[[ 15 -22 -15  39]
 [  4 -14 -13  24]
 [  0   0  -1   5]]
:
[[-22 -15]
 [-14 -13]]

[[-14 -16 -30 -31 -30]
 [  0   4  15  36  11]
 [  0  -1   9  33  10]]
:
[[-16 -30]
 [  4  15]]

[[  3   8  23  21  42]
 [-14 -14  13  10   7]]
:
[[  8  23]
 [-14  13]]

[[ 26  39  24]
 [-15  40 -21]]
:
[[ 39  24]
 [ 40 -21]]

[[ 32 -32  33  -7]
 [  6 -16   5   2]
 [-31  32  -3   2]
 [ -6  12 -11  22]
 [ 36 -17   3  -7]]
:
[[-32  33]
 [-16   5]]

[[ 31  33  11  33  -9]
 [-17 -20  -4 -15  10]
 [-17 -20 -10 -18  10]]
:
[[ 33  11]
 [-20  -4]]

[[-31 -18  20]
 [-39 -44  -5]
 [-40 -40   1]
 [-25 -33 -12]
 [  9   7  -3]]
:
[[-18  20]
 [-44  -5]]

[[-17  34 -17 -28]
 [-40 -36 -33  41]]
:
[[ 34 -17]
 [-36 -33]]
---
[[ 10 -17  10  -4  12 -10  10   6  -4 -15 -14  18]
 [ 25  -2  21  18  26   9  16  17   4  -3  -6   5]
 [ 14  38  19  20  20   1   3  -6  30   2  18  14]
 [-23   5 -15  -7 -22  -2 -15 -15  -2   6   7  -2]
 [ -5   6 -10   5  -7  24   3  12 -10  16  11 -22]]
:
[[ -5   6 -10   5  -7  24   3  12 -10  16  11 -22]
 [ 10 -17  10  -4  12 -10  10   6  -4 -15 -14  18]
 [ 25  -2  21  18  26   9  16  17   4  -3  -6   5]
 [ 14  38  19  20  20   1   3  -6  30   2  18  14]
 [-23   5 -15  -7 -22  -2 -15 -15  -2   6   7  -2]]

[[-26  13]
 [  6  37]
 [-16  24]
 [  3 -36]
 [-28 -13]
 [-25 -21]
 [ 42   2]
 [ 39  14]
 [-17 -17]]
:
[[-17 -17]
 [-26  13]
 [  6  37]
 [-16  24]
 [  3 -36]
 [-28 -13]
 [-25 -21]
 [ 42   2]
 [ 39  14]]

[[ 21   8 -11  19 -32 -14   6   6 -11   4   3 -23 -20]
 [ -8   7  31  -2 -16  -7   5 -19  21  31   4   3 -11]
 [-26   2   8   5  -5  19 -33  13 -10  10   6  14  21]
 [ 22 -19 -14  -2  18   2  -6  -2  34  13  11 -14  16]]
:
[[ 22 -19 -14  -2  18   2  -6  -2  34  13  11 -14  16]
 [ 21   8 -11  19 -32 -14   6   6 -11   4   3 -23 -20]
 [ -8   7  31  -2 -16  -7   5 -19  21  31   4   3 -11]
 [-26   2   8   5  -5  19 -33  13 -10  10   6  14  21]]

[[  6   3  12   7  21 -41  -8  20   8 -16]
 [  7 -15  11  20  31 -27 -17  20   7 -10]]
:
[[  7 -15  11  20  31 -27 -17  20   7 -10]
 [  6   3  12   7  21 -41  -8  20   8 -16]]

[[-24  35  12  28  42  21  43  30 -13   2 -43]
 [ 13   2  44 -17 -43 -21 -11 -23 -37   7   2]
 [ 38 -35 -38 -21   9  32 -10  11  22  -8 -47]]
:
[[ 38 -35 -38 -21   9  32 -10  11  22  -8 -47]
 [-24  35  12  28  42  21  43  30 -13   2 -43]
 [ 13   2  44 -17 -43 -21 -11 -23 -37   7   2]]

[[-11  -7   3  33   3 -31  13]
 [  5   7   4   6   3  -7  -5]
 [  5   1  -6 -28  -7  27  -7]
 [-40 -42 -36  -5 -34  13  34]
 [-13 -18 -25 -36 -25  39   7]]
:
[[-13 -18 -25 -36 -25  39   7]
 [-11  -7   3  33   3 -31  13]
 [  5   7   4   6   3  -7  -5]
 [  5   1  -6 -28  -7  27  -7]
 [-40 -42 -36  -5 -34  13  34]]

[[ 27 -28  15  16 -12 -32  23  15  12   9]
 [-25  43 -20 -22  19  45 -26   9 -31   9]
 [  2  -6   5   7  -5  -4   8 -15  17 -13]
 [ 17 -28  16  19 -14 -27  23 -16  32 -16]
 [-11   4   1   3  -2  10   2 -34  22 -28]
 [ 18 -31  18  21 -16 -30  26 -21  37 -20]]
:
[[ 18 -31  18  21 -16 -30  26 -21  37 -20]
 [ 27 -28  15  16 -12 -32  23  15  12   9]
 [-25  43 -20 -22  19  45 -26   9 -31   9]
 [  2  -6   5   7  -5  -4   8 -15  17 -13]
 [ 17 -28  16  19 -14 -27  23 -16  32 -16]
 [-11   4   1   3  -2  10   2 -34  22 -28]]

[[ 10  43 -20 -28 -16  -3 -17 -25]
 [ -4   6   0   1  -6   1   1   3]
 [ -3   6   1  -1  -6  -2   0   2]]
:
[[ -3   6   1  -1  -6  -2   0   2]
 [ 10  43 -20 -28 -16  -3 -17 -25]
 [ -4   6   0   1  -6   1   1   3]]
